Below are the code and all the weights of a small trained network. Each question names an input and a class and asks about switching units off, where a switched-off unit gives its printed mean instead of its output.

import numpy as np


def w(rows, s, z=0):
    codes = np.array(rows[::2]) - 128.0
    scale = np.full(codes.shape[1], s)
    scale[-1] = z or s
    return codes * scale


def f(y):
    return np.maximum(y, 0)


def log_softmax(a):
    a = a - a.max(-1, keepdims=True)
    return a - np.log(np.exp(a).sum(-1, keepdims=True))


def net(x, mask):
    res = np.array(x, float).reshape(1, 4) / 4 @ E
    y = f(res @ A[0][:, :-1].T + A[0][:, -1])
    res = res + np.where(mask, y, B[0][:, -1]) @ B[0][:, :-1]
    return log_softmax(res[-1] @ U[:, :-1].T + U[:, -1])


A, B = {}, {}
E = w([
[124,82,160,84,171,151,2],'x0',
[241,139,69,84,111,117,100],'x1',
[49,127,8,111,116,84,92],'x2',
[137,5,67,134,191,201,187],'x3',
],0.0082)
A[0] = w([
[111,114,102,135,119,118,114,41],'N1',
[173,115,188,123,158,156,147,95],'N2',
[71,117,24,121,143,125,96,62],'N3',
[148,136,89,144,107,129,248,44],'N4',
[122,46,156,117,159,157,35,36],'N5',
[121,179,147,125,123,116,90,41],'N6',
[138,58,100,136,156,154,162,12],'N7',
[132,48,106,119,151,156,145,63],'N8',
[232,108,63,108,129,125,109,34],'N9',
[185,92,200,140,142,152,153,75],'N10',
[141,91,136,121,127,138,78,108],'N11',
[17,82,183,141,149,140,151,2],'N12',
],0.017,0.0025)
B[0] = w([
[122,103,110,130,117,113,120,153],'N1',
[100,60,100,129,92,119,84,209],'N2',
[85,21,144,117,77,120,119,236],'N3',
[60,167,106,116,225,111,145,233],'N4',
[56,188,109,122,209,114,180,251],'N5',
[133,177,157,131,113,115,95,191],'N6',
[134,198,173,130,81,116,88,219],'N7',
[146,180,157,131,90,87,70,223],'N8',
[224,115,124,149,140,197,165,232],'N9',
[93,45,122,115,76,116,135,223],'N10',
[111,148,117,139,174,110,157,188],'N11',
[249,116,110,137,140,189,161,229],'N12',
],0.022,0.012)
U = w([
[53,174,73,109,233,116,160,213],'0',
[80,29,93,105,65,124,108,6],'1',
[254,135,91,138,147,229,151,191],'2',
[141,245,213,124,69,79,31,148],'3',
],0.0079,0.0022)

Each question gives the input, the list of numbers given to net, and the class t.
The units are the neurons (one row each of A and B). Each row of codes is followed by its name. A weight is (code - 128) times the scale printed after its matrix; where a second scale follows, it is the last column's (A, B and U).
mask holds one flag per neuron, in row order. A switched-off neuron (its flag False) gives its mean, the last column of its row in B, instead of its output. The means were averaged over made-up inputs and are rounded, as every weight is.
A unit's drop is (log p(t) with every unit on - log p(t) with that unit switched off) / (log p(t) with every unit on - log p(t) with every unit switched off).
The circuit of an input: a set's keep is (log p(t) with only the set's units on - log p(t) with every unit switched off) / (log p(t) with every unit on - log p(t) with every unit switched off). Starting from all 12 units, units are removed one at a time, each time the one whose removal leaves the highest keep (on an exact tie, the one counted first), for as long as the keep stays at least 0.8.
units of the circuit, in order: the units of the circuit, biggest drop first
most important unit: the unit with the biggest drop
top k neurons: the k neurons with the biggest drops, biggest first
drop of u: that unit's drop, to one decimal
input [-8,6,4,-7], class 0: units of the circuit, in order => N4
input [3,-5,3,-1], class 2: top 2 neurons => N12, N4
input [-3,0,4,8], class 3: top 2 neurons => N7, N8
input [-7,-1,4,8], class 3: top 4 neurons => N7, N8, N5, N11
input [-4,0,0,5], class 3: top 4 neurons => N7, N5, N8, N11
input [7,7,2,5], class 0: top 4 neurons => N5, N12, N11, N3
input [-4,5,0,7], class 3: top 3 neurons => N7, N8, N12
input [3,1,-4,4], class 1: top 2 neurons => N10, N2
input [-7,8,6,-6], class 2: top 3 neurons => N9, N5, N11
input [6,5,-5,1], class 0: top 4 neurons => N5, N12, N3, N11
input [-4,-7,-2,7], class 2: top 3 neurons => N12, N6, N5
input [-3,-4,2,-3], class 2: top 4 neurons => N5, N8, N7, N4
input [6,8,-8,-2], class 1: top 4 neurons => N10, N2, N12, N4
input [-6,-1,-7,6], class 1: most important unit => N10
input [2,-7,-5,-1], class 2: top 2 neurons => N12, N3
input [0,-7,-3,8], class 3: top 3 neurons => N7, N8, N9
input [6,4,0,-3], class 0: drop of N8 => 0.0
input [-2,3,-5,4], class 1: drop of N12 => 0.2
input [-3,-1,-5,8], class 3: drop of N8 => 0.4
input [6,-1,-4,-4], class 0: most important unit => N5
input [5,2,-2,-4], class 0: drop of N7 => 0.8
